What each symbol does to the units:
from | zi zo gi su fi pe
zf | dl rj zh jt zc sd
bb | qj gq tm ht qh cr
qb | dp gz pb ld fs hr
zc | dr dm zf gh cd jj
jm | ff gb fs rf fh ph
gh | pb zc jt gz hr gj
gj | gh jj dm cd sj jc
bp | tg jd tc qc dq nq
rr | rj dp mf sd rg ld
jt | fg zf sz dr gh dm
jn | rg fs ld ff rf gb
ff | jj jn bt jc qm jm
cr | bb qn rd bz sz nh
bt | sd ld dp rg ff fs
hr | qb cd gh bn sm sj
mp | bd zb qs ls ll lm
gq | fr rd cq bb bz qn
jh | tc rl qm jd nq cg
gz | jl gh dr qb bn cd
fd | qs nt hb zb lm qj
ls | dq mp nq cq rd tb
tt | rf ph gb fh hb hs
qh | qz bz bb tr fg sz
ph | jm tg sm tt lp qc
bd | qc nq jd dq cq mp
rd | tm ll ls gq cr sf
lj | cd jc jj sj tc qm
dp | tq jl tj rr bt qb
pb | tj dr fg jl qb gh
nt | cg br lp fd zg fr
fs | bt bn qb jn jm sm
jj | zc rg sd gj lj ff
br | hb nm hs nt qj tm
qd | sm tc sj tg qc jd
cg | jh hb fh qs zb nt
rf | jc jm jn qm rl tt
fg | rz dl qh mn pb jt
rz | nj tr qz rc tj fg
hs | tt qc tg lp br dq
qc | ph bp qd hs nm bd
sd | zf rr tq dm jj bt
ns | sj qm jc tc jd rl
bn | ld hr gz fs gb ml
ld | rr qb jl bt jn bn
tj | jq mn rz mf dp pb
qs | jd cg rl nq mp fd
nq | bp qs jh bd ls zb
rl | ns fh rf jh qs hb
mf | nh tj rc tq rr jl
nm | lp dq qc br fr cq
sf | rd nj tb qn nh rc
gb | jn sm bn jm tt tg
ht | zg bb fr qz tr bz
rc | sf rz hp jq mf mn
tm | br cq dq fr bb rd
qn | gq sf ll cr zh jq
qj | fd fr br zg qz bb
sz | qh zh cr dl jt rj
tb | ls lm zb ll sf hp
fh | qm tt jm rl cg lp
ml | bn sj cd sm tg tc
sm | fs ml hr gb ph qd
dl | tr sz bz fg dr zf
zh | bz nh qn sz zf tq
hb | rl lp tt cg fd br
dq | hs bd bp nm tm ls
cq | nm ls bd tm gq ll
qm | lj rf ff ns jh fh
jd | qd jh ns bp bd qs
ll | cq tb mp rd qn nj
tq | zh mf jq rj sd dp
hp | tb qz zg nj rc tr
tg | gb qd ml ph hs bp
dm | jt sd rj zc gj rg
rg | dm bt rr jj jc jn
tc | ml ns lj qd bp jh
fr | nt tm nm qj ht gq
sj | hr lj gj ml qd ns
dr | mn jt dl pb gz zc
jq | qn rc nj nh tq tj
qz | lm ht qj hp rz qh
rj | sz tq nh zf dm rr
cd | gz gj zc hr ml lj
zg | zb qj nt lm hp ht
jc | gj ff rg lj ns rf
nj | ll hp lm sf jq rz
lm | mp zg fd tb nj qz
bz | ht cr gq qh dl zh
jl | mf pb mn dp ld gz
lp | fh hs ph hb nt nm
tr | hp qh ht rz mn dl
zb | nq fd cg mp tb zg
nh | cr jq sf zh rj mf
mn | rc fg tr tj jl dr

The rows follow the links: the fewer symbols apart two units are, the more alike their rows tend to be.

Each row is also shifted at random along 4 hidden directions that mean nothing.

Some units, each with a row of numbers:
rf ->  46   31  -14   23   18  -13   17  -49  -48  -38   -7   50   20   27    0  -63    3   -7   18    8   -7  -24   17   25   -3
dp ->  28  -20   31  -45   11    1  -25   10   29   -9   52   80  -20  -17  -12  -30    9   36    2   -9  -51    3  -21  -43   15
sd ->  30  -16   34  -48   15    3   -8    3  -26  -19   42   -5  -24  -10   25   -9    7   39   25  -24  -28   12   10  -39   30
cd ->  47    1    9  -77   18   12   31  -23  -31    6  -22    0  -54   23  -36   -3  -33  -52  -15   15   27  -10    9   32   24
sj ->  15   15  -18   -8   29   -3   34  -51    3   20  -41  -10   35   -1  -42  -42  -17   -8   20  -30    4  -49   -1    7   22
hs -> -85   38  -22   16   37  -11   16   17   29   -3   19  -26   19   17  -26   25   -7  -49    3    3  -20   10    6  -29   19
cr ->  31  -10  -14    1  -31   27  -37   26  -49   -8  -18   59   11  -21   16   48   45   -8  -38    8   31   18   16   -7   10
zg -> -43  -16   10   65  -53  -24   17   22   10   -2   -1   10  -13  -26   11    0    3   42   20  -39   18   27  -30   28  -32
jn ->   6    2   -9  -37   34  -14   37  -49  -42   24  -27  -33    8   -2  -38  -15  -35   -8   16  -33   40  -27   22   24   26
bd -> -47    7   -3   35  -12  -72   14    6  -40   13   30  -13   18   27   22   45  -20   -2  -12   45   11  -12   16   -3   24
tj ->   0  -52    2  -27   21   20  -46    0   19   44   -3  -60   22  -13   19  -13   -3   40   -1    0  -14   -7    1  -10  -59
dr -> -11  -36   20  -35   31    4  -27   10  -12   19   35  -10   11  -28    0  -29    8   52   30  -42  -47   -3  -13  -53   -7
qc -> -85   39  -26   17   38  -33    7    7  -41  -38   50   30   22   11  -25   20   -8  -28    3   -5   -2   36   31  -11    9
mn ->  -3  -37  -13  -28   18   26  -56    9  -22   19   11   21    7  -21  -38  -21  -15   27  -33    9  -21   -7  -16  -13  -61
rc ->   1  -10  -29   -1   -9   41  -64   13  -13   -6   -6   -2   32  -47  -23   35   12   29  -46    3   25    1   11   -3  -10
ml ->  31   11  -13   -4   26  -24   30  -54  -80   -4  -20   25   24   15  -19  -47  -19    1   20  -13   15  -34   19   20   13
rd ->   6  -30   15   37  -49   -3   26   29  -35   13  -31    6  -27    9   71   19   35   -3   29  -17   34   37   -2   25  -34
ns ->  17   46  -17   31   27    8   14  -34    2  -46  -15   13   25   13  -16  -61    8  -12   24   -7  -27  -18    2    8    1
zh ->  -7  -23  -25  -13    9   48  -63   11   13   10  -12  -31   29  -38  -30   18   -2   28  -43    5    7   -9   -4   -7  -37
jq -> -18  -11  -35   -6   11   50  -62   23  -47   -8  -12  -41   30  -57  -45   33    2   23  -44  -20   10   -9   -2  -25  -11
gb ->  63   29  -14    5   12    5   25  -44  -11   -8  -31   56    6   36  -24  -69   -6  -41   -2   25  -19  -46   -7   18    0
zc ->  40   14   27  -69   23   53    9   22    5  -10    1  -52  -62  -11  -20   -8    1  -24   10  -18  -55  -21  -23  -58   48
gq -> -16  -30   15   43  -46   -7   14   25  -18   15  -18   23   -5  -10   61   27   38   19   36  -39   39   46    5   13  -21
qm ->   0   52  -27   28   31   24   16  -35   30  -32  -24   -9   36   -6  -49  -66    1  -10   23  -30  -40  -38  -14   -9   14
jd -> -25   34   -6   14   27   -5   19   -3   62  -12    6  -28    1   61   43    7   15  -57   15   40  -11   31   32   17  -14
hp -> -22  -10   -2   28  -31   33   -6   33   55   27  -37   -9   27  -37   30   46   55   -3   19  -44   23   18   -7  -17   15
qj -> -15    1    4   51  -53    8   30   37  -26    2  -33  -26  -49   -7   -9   -8  -12  -13    2  -18  -12   -2  -56   -1  -35
qh ->   5   -8  -20    2  -17   29  -54   20  -44  -11  -14   12   33  -46    2   52   33   18  -33   -7   38   11   21  -15   13
qb ->  16    6   20  -66   11    4   -7    0    1  -43   47   20  -38  -30  -40    4  -17   26    5  -35   -3   18    7   -8   52
nh ->  31   -9  -21  -27   -2   80  -50   24   24   29  -52  -57   -7  -12  -24   19    6  -34  -66   40  -12  -32  -23  -15  -35
dm ->  31    5   35  -62   14   38    2   14   64    2   11  -44  -34  -10   -3   -9    8    3   18  -23  -50  -13  -22  -48   43
bb -> -28  -15    2   34  -39   13   10   32   16   19  -29   22    3  -26   22   22   41    3   26  -46   18   32  -17   -7   -8
ls -> -32   18   -4   59  -53  -20    5   34   14  -17    8   54  -27  -16  -67  -18  -41    7  -41    8  -28  -22  -70    0  -11
nq -> -70   30  -19   25   -8  -49   -6   21   29   -2   47   76   20    7  -56   20  -29  -18  -39   34  -19  -11  -17  -26   32
sf ->  44   -8    2    8  -45   45  -18   25   90   36  -52   33    0    2   52   46   62  -37  -22   29   21   14   -6   -2    5
ld ->  31    1   31  -67    5    1    3  -11   46  -27   37   16  -39   -8  -16    4  -17   15    1  -12   16   22   14   16   43
gj ->  14   -4   14  -65   13  -14    5  -31   48   -9   22   35  -22  -11  -47    1  -32    7   -7  -12   42   14   18   39   33

The symbols that take the first to the second take the third to the fourth, perhaps in another order. What is the fourth?
Answers are names.
A -60   26  -12   24    7  -44   10   14   15   12   26   13   19   22  -16   33  -17  -35  -21   38  -15   -9   -4  -25   29
B -17   25   -6   11   -5  -26   22   27  -41   20    1    7  -21   52   -1   25  -24  -76  -39   73  -24  -29  -13  -26   17
C  29  -13  -14   -2  -22   42  -57    8   76   22  -26  -25   30  -20   25   50   33   19  -40   32   30    2   14   11  -12
D rc

A  -2  -39    9  -39   31   10  -35   12  -12   27   26   17    6  -22  -13  -29    0   39    6  -20  -43   -5  -19  -40  -35
B  36   -9   40  -57   10   -1    2   -3   -7  -32   40  -17  -37   -8   18   10    2   30   19  -19   -5   17   19  -12   40
C -48   50  -30   34   48   -2    3  -12  -41  -84   38   18   23    0  -31  -29    8   -6   27  -32  -18   31   25    1   -1
D cg

A  38    0    4  -56   16    1   34  -44   52   38  -36   -4  -15   21  -31  -17  -32  -39   -5   13   30  -26    1   38   15
B  10   11   -6  -69   28   14   29  -22  -25   12  -23  -13  -30   -6  -74   -7  -43  -38   -9  -25   25  -20   -1   12   31
C  57    0   28  -75    4    9   19  -18   30   -8    7    1  -62   15  -10    7  -20  -24  -14   17   23    9   13   29   32
D ld

A   0  -14   -7   18  -30   13  -10   26  -55    2  -23   28   14  -26   44   48   49    3    7  -25   41   29   18  -10   12
B -14    0   13   60  -60  -12   21   25   33    7  -12  -17  -31    1    2   -7  -16    7   -8    6   -6  -11  -50   22  -32
C  17    1    0  -59   30   10   38  -39   19   37  -38  -59  -14    6  -33   -5  -32  -29    9  -21   31  -26   11   24   26
D sd

A  52  -30   41  -54   11    3   -8    9  -21    2   34   16  -27   11   41  -18   13   24   19    5  -40    0   -1  -36    7
B  11    4   -7  -53   24   -1   34  -39   -1   22  -25    0   -7    2  -62  -16  -41  -26    0  -22   27  -27    4   18   25
C -33   14    2   19    2  -56   12    1   44   21   30   15   14   54   37   37   -4  -42  -17   73    3    7   20    7   12
D zg

A   3   14    5   41  -42  -52   14   16  -16    7   14   36  -17   40    1   17  -32  -21  -42   80  -11  -31  -21    6    9
B -24  -14    3   35  -43   15   14   40    0   16  -33   35  -12  -22   16   16   35   -9   17  -44   12   29  -24   -5  -15
C   5  -45   17  -37   23    0  -34    7   -8   23   39   31    5  -12    0  -30    1   48   13  -15  -42    2  -12  -40  -27
D jj

A  -5    5    9   34  -27  -55   31   14  -90   18   -2  -61  -14   50   49   38  -30  -27  -16   67   -5  -30    4   -2   15
B -32   -6   14   69  -49  -47   20   15  -47   -8    4  -49   -7   -4   21   11  -28   39    6   -6    9  -10  -24   14  -13
C  10   49  -24   34   35   15   16  -28  -31  -64   -1   17   16   13  -25  -57    8  -14   18  -17  -29  -10    7    6   -2
D rl

A -46   -4   -3   55  -48    2   16   39   -5   -3  -11   22  -21  -31  -23   -8    1   15   15  -54    4   19  -45    3  -25
B -34   34  -14   23   -6  -14   21   32    6   24  -10  -16  -14   32  -32   24  -25  -68  -39   52  -39  -46  -34  -41   29
C -16  -50    5  -22   22   17  -54   -3   85   50   10  -29   36  -23    4  -19    2   56    2   -9  -22   -8  -17  -12  -55
D cr

A  24    4   25  -59   25   35   -3   24   22   -5   13  -36  -31  -23  -17  -13   11    7   20  -33  -57  -15  -27  -64   42
B  37  -10   29  -59   18   23  -10   19  -36  -11   32   26  -42   -7  -12  -23    5    7    9  -15  -55   -4  -16  -56   22
C -33   44  -18   30   37    3    9  -15   23  -54   23  -14   14   26   19  -18   16  -20   25    3  -14   35   29   19   -7
D tt

A -13  -36   19  -34   20    8  -37    5   81   32   34   37   21  -28  -16  -36    1   52   12  -22  -52   -3  -32  -43  -20
B  -4  -34  -17  -18   14   32  -59    6  -59   10   -8  -61   23  -28   -7   16   -7   36  -27   -5   14   -7   14   -2  -44
C  -9  -14   12   42  -55   13   28   37    6   17  -35    8  -36   -2   21   -2   13  -15   13  -21    5   20  -41   13  -36
D zb

A  21   43  -19   29   27    2   16  -40  -56  -57   -1   14   19   19   -7  -54    8   -8   24   -9  -18  -14   16   11    0
B  32    0   18  -74   12    9   18  -21    9   -8    8   -4  -44    4  -36    3  -25  -20   -5   -2   26    4   12   22   38
C -21    9  -17   20  -30   59   15   61   -3   21  -56   32  -20  -32  -34   15   41  -52    0  -49  -14    6  -51  -47    9
D br

A  47   12  -10   -1   17  -19   28  -55  -40    5  -28   47   15   23  -17  -50  -19  -13    8    8   13  -37    9   28    5
B -13    1   14   62  -47  -33   26   16   11   20  -18  -92  -16   17   30   17  -27    3   -6   32   -7  -36  -28    5   -4
C  -4   45  -12   14   21    7    9   -5   44  -46   20   48  -16   53   12  -20   18  -58   -1   47  -25   31   16   23  -21
D bb

A   6  -13  -22   -1  -11   49  -50   17   -5    7  -26  -45   32  -41    3   48   25   13  -35    1   24   -1    9   -7   -1
B  -9  -13   -7   25  -43    2   -9   30  -46   -7    0  118    1  -29    6   25   44    4   -4  -28   33   46    1   -7    4
C -34   14   -2   59  -53  -16   15   35   11   -7   -3    7  -27  -19  -47  -15  -31    5  -17   -7  -21  -21  -65   -3  -18
D bd

A  32   -6  -18    1  -28   48  -29   33  -19   11  -41   18    6  -16   12   48   46  -30  -34   13   18    3   -1  -20   10
B -41    7   -1   64  -47  -15   23   27  -20   -5  -13  -54  -19  -21  -19   -1  -30   21    0  -22   -9  -19  -48   -1  -11
C  21  -43    7  -39   21   28  -35   14  -10   42   -3   -7   -6    3    3  -32   -2   10  -12   13  -42  -15  -21  -26  -53
D sf

A  21    1    0  -63   20   -3   23  -34   15   13   -9   19  -24    1  -54   -6  -36  -22   -8   -8   34   -6   13   31   26
B   6   -9   -9  -16   25  -36   25  -63   -4   21  -15   10   31    3  -17  -26  -23   20   23  -24   44  -21   28   35   18
C -32   61  -37   37   41   17    4  -18  -29  -78   19   30   24  -16  -65  -59    1   -5   19  -42  -38   -2   -2  -10   11
D rl

A   0  -49   -6  -13    0    8  -67  -10   77   31    5  -32   41  -23   23   10    0   58  -19   23   17    6   13   27  -60
B -14  -48   -4  -21   22    8  -61   -4   -4   27   15  -19   30  -27    2   -5   -8   61  -13   -3    1    7   10    4  -61
C   7  -37  -13  -32   19   38  -47   11  -41   29  -13  -44    5  -17  -12   -5  -11   17  -31   11  -11  -11   -7   -8  -61
D tj

